Read these off the table that follows.
1) The top-right entry?
2) The 1st entry, reading row by row?
3) The entry just left of 27?
4) The entry in the bottom-right corner?
5) The maximum?
6) The third smallest entry?
7) The 4th entry in reading order?
8) The 2nd entry on the main diagonal?
array([[ 13,   4,  10,  10,  13,  11,   8,  11,   4,   0],
       [ 42, -14, -12,  21,   8,  19, -15,  31, -16, -24],
       [  6,  -1,  25,  15,  10,  32,  -4,  -1,   7,  13],
       [-15,  24,  30, -14,  39,  21,  13, -14,  39,  10],
       [-14,  23,  31, -13,  36,  21,  13, -13,  36,  11],
       [ 11,  12,  10,   4,  21,  17,   4,   8,  17,   3],
       [ 26,   5, -11,   3,  22,  -1,   7,  26,   3, -20],
       [ 47, -18, -18,  20,   9,  16, -17,  36, -21, -33],
       [ 25, -13,  11,  26,   0,  26,  -8,  15, -13,  -3],
       [ 36, -14,  -2,  25,   3,  24, -14,  24, -15, -13],
       [  5,   3,  23,  13,  12,  27,   0,   1,  10,  13],
       [ 32,  -5,  -6,  14,  13,  15,  -7,  24,  -5, -17],
       [ 38, -21,   0,  30,  -2,  26, -17,  24, -22, -15]])
1) 0
2) 13
3) 12
4) -15
5) 47
6) -22
7) 10
8) -14

M =
161,156,209,199,97,210
155,152,210,193,102,206
101,102,239,170,99,209
213,204,177,217,105,202
197,199,63,122,227,84
189,191,86,132,208,103
93,95,220,152,120,190
Rows and columns are numbered from 0.
The bottom-right entry: 190
The entry just right of 101?
A: 102
The entry directly above 93?
A: 189
The entry directly above the largest entry is 210
The entry in row 1 and column 0 -> 155
The entry just left of 103?
A: 208
The entry at row 2, column 0 -> 101
The entry directly above 95?
A: 191
The top-right entry?
A: 210
The entry at row 0, column 1 -> 156
The entry at row 0, column 2?
A: 209
The entry in row 0 and column 0?
A: 161
The entry just right of 155?
A: 152

a = [-22 -35  71 -85 -76  66  95]
Report the largest entry.
Answer: 95
Report the entry just right of the centre entry.
Answer: -76

B =
[[  39  -12   -4  -87  -30  -16  -39]
 [ -64  -12   70   79  -10    0  -22]
 [   9  -12  -54  -57   92    0    9]
 [  16   43   85  -14  -30    0   55]
 [   9    8 -109  -20  -31   24   12]
 [  37  -12   90   14   56    0  -31]]
The top entry of the column that holds the largest entry is -30
The largest entry in the first row: 39
Read off the third entry in reading order.
Answer: -4
Read off the third smallest entry.
Answer: -64
Read off the largest entry.
Answer: 92
The second entry on the main diagonal is -12
The third entry on the main diagonal is -54
The entry just left of -14 -> 85
The bottom-left entry: 37
Read off the first entry on the diagonal from the top-right corner.
Answer: -39
The entry just left of the smallest entry: 8
The second largest entry: 90
The third entry from the end, reading row by row: 56
The entry just left of -20 -> -109
Read off the second smallest entry.
Answer: -87
Read off the entry just left of the largest entry.
Answer: -57
The entry just right of 24 is 12
The second entry, reading row by row -> -12
The last entry, reading row by row is -31

Read these off the grid that follows.
1) What is the entry just right of 78?
2) What is the entry just right of 159?
3) What is the entry just right of 191?
4) What is the entry just right of 62?
5) What is the entry just left of the smallest entry?
6) What is the entry just left of the largest entry?
7) What is the entry just left of 181?
[[78, 181, 159, 163, 130, 168, 182, 183, 204, 160, 167], [170, 137, 119, 64, 129, 77, 62, 105, 191, 74, 74]]
1) 181
2) 163
3) 74
4) 105
5) 77
6) 183
7) 78

W = [-35 -32 -33   9 -45 -39 -31 -37 -25 -24  34  18   2]
The second entry from the right: 18
The entry just left of -45 -> 9
What is the entry just right of -24? 34
What is the first entry? -35
What is the third entry from the left? -33

Read these off the array that follows.
1) Which number is the last entry, reading row by row?
2) Which number is the largest entry in the first column?
3) Which number is the third entry from the end, reading row by row?
4) Which number is the 2nd smallest entry?
5) Which number is the 5th entry, reading row by row?
6) Which number is the second entry on the diagonal from the top-right corner?
7) Which number is the entry directly below the smallest entry?
8) Which number is the entry just left of -1?
[[ -7 -48   5   6 -25 -27 -24 -14  23  13  -9   2   1  26   1]
 [-16 -10  16  -1  -9  19  21 -11  14   5   6  14  -6  18  -3]
 [  4 -12  -3 -29  -7   1 -17   1  47  -3  -7  16   6  83   1]
 [-12 -11   7   2 -11 -22  -9   2 -16 -12   9  25  16  10  -3]]
1) -3
2) 4
3) 16
4) -29
5) -25
6) 18
7) -10
8) 16

Read these off the matrix that follows. Indices start at 0.
1) The top-right entry?
2) The entry in the bottom-left corner?
3) The entry in row 1 and column 2?
4) The entry in row 2 and column 0?
5) The top-left entry?
6) The entry at row 1, column 1?
7) The entry in row 1 and column 0?
8) The entry directly below the largest entry?
[[  7   5   6  -4  -1   0  -5   1]
 [-30 -42   9  14  42 -27   4   7]
 [  3   4  11   0  -5  -2  -3   1]
 [  6   1   9  -7  -1   0   1   2]
 [  0  -8   3   0  10  13 -26 -43]
 [  2  -2   0  -3   4   2  -8  -1]
 [  0 -39 -28 -22  14  52 -23 -13]
 [ 10   0  47  47   8  57   2  51]
 [  0  21  42   6   0  15 -32   0]
 [-91  26  -7 -33  -4  25 -32  -7]
 [ 11   0  -9   0 -36  52 -65   0]
 [ -2   0   7  -5   2   0  -3   2]
 [ -5  -2   7  -4  -4   3  -7  -2]
 [  0  12  19 -25 -25  25   0 -13]]
1) 1
2) 0
3) 9
4) 3
5) 7
6) -42
7) -30
8) 15
